Questions about the array below. Counting starts at 0.
1) Report the entry just left of -5.
2) Report the entry directly below the largest entry.
3) Report the entry in row 0 and column 0.
4) Report the entry in row 2 and column 1.
5) Report the entry just left of the smallest entry.
6) Report the entry in row 1 and column 0.
7) Report the entry directly above 5.
8) Report the entry in row 1 and column 1.
array([[-18,  25,  33,  -7],
       [ -6,   4,   1,   0],
       [ -1,  -5,  -7,   4],
       [  0,   0,   5,  -2],
       [  1,  -2,  -4,   1],
       [ 28,  -7, -23, -40]])
1) -1
2) 1
3) -18
4) -5
5) -23
6) -6
7) -7
8) 4

 590   328    59   270   444  -181   309
 498   177   120   483   267  -397   164
-381  -281    91   137  -376    33  -259
 325  -298   129  -186  -395   482  -284
 490   183    91   470   278  -374   175
 703   171   113   275   254  -150   158
-277  -357   216   329  -423  -275  -344
-293  -311   214   392  -359  -362  -300
-539   189    27    18   200   -34   181
 432   220   -29  -389   217   660   211
 -23   433    11   402   549  -412   414
 691   -49   112  -164   -64   418   -49
-231  -279    99  -277  -399   483  -268
Read off the top-left entry.
A: 590
The first entry of the largest entry's row is 703
Read off the 3rd smallest entry.
A: -412
Read off the entry directly below the largest entry.
A: -277
Read off the entry directly above 254.
A: 278
Read off the entry directly above the centre entry.
A: 275
Read off the entry just right of the smallest entry.
A: 189
Read off the second entry in reading order.
A: 328
Read off the entry directly below 171.
A: -357
The last entry of the smallest entry's row is 181
Read off the largest entry in the last column.
A: 414
The entry directly above -284 is -259
Read off the entry in the bottom-right corner.
A: -268
The first entry of the smallest entry's row is -539
The entry in the bottom-left corner: -231
Read off the entry directly below the smallest entry.
A: 432
The smallest entry in the last row is -399
Read off the third entry on the diagonal from the top-right corner.
A: -376
The entry just right of the largest entry is 171
Read off the first entry on the diagonal from the top-right corner.
A: 309
The entry just right of 267: -397
The entry directly below 200 is 217
Read off the entry directly above 402.
A: -389
The smallest entry in the last column is -344
The third entry, reading row by row: 59
The entry just left of 444: 270
Read off the entry directly above 158.
A: 175
The third entry on the main diagonal is 91
Read off the second smallest entry.
A: -423
Read off the entry just left of -268.
A: 483

m =
[[ 41 128 177 138 203 104 188]
 [ 50 128 192 139 206 106 196]
 [ 91 187 137  65 197 123 208]
 [ 76 131 199  49 212 151 145]
 [ 90 184 136  61 201 128 219]
 [ 87 187 139  69 192 119 216]
 [ 39 131 184 137 203 106 187]
 [ 75 125 204  48 209 150 150]]
Counting starts at 0.
Give the entry just right of the smallest entry.
A: 131
The entry at row 0, column 1: 128
The top-right entry: 188
The entry at row 1, column 0: 50
Give the bottom-left entry.
A: 75
The entry in row 0 and column 2: 177
The entry just left of 208: 123
The entry directly below 123 -> 151
The bottom-right entry: 150
The entry directly below the largest entry: 216
Give the entry at row 2, column 0.
A: 91
Give the entry in row 0 and column 0.
A: 41
Give the entry just left of 197.
A: 65
Give the entry directly above 199.
A: 137
The largest entry -> 219
The entry just right of 204 -> 48
Give the entry just right of 48.
A: 209
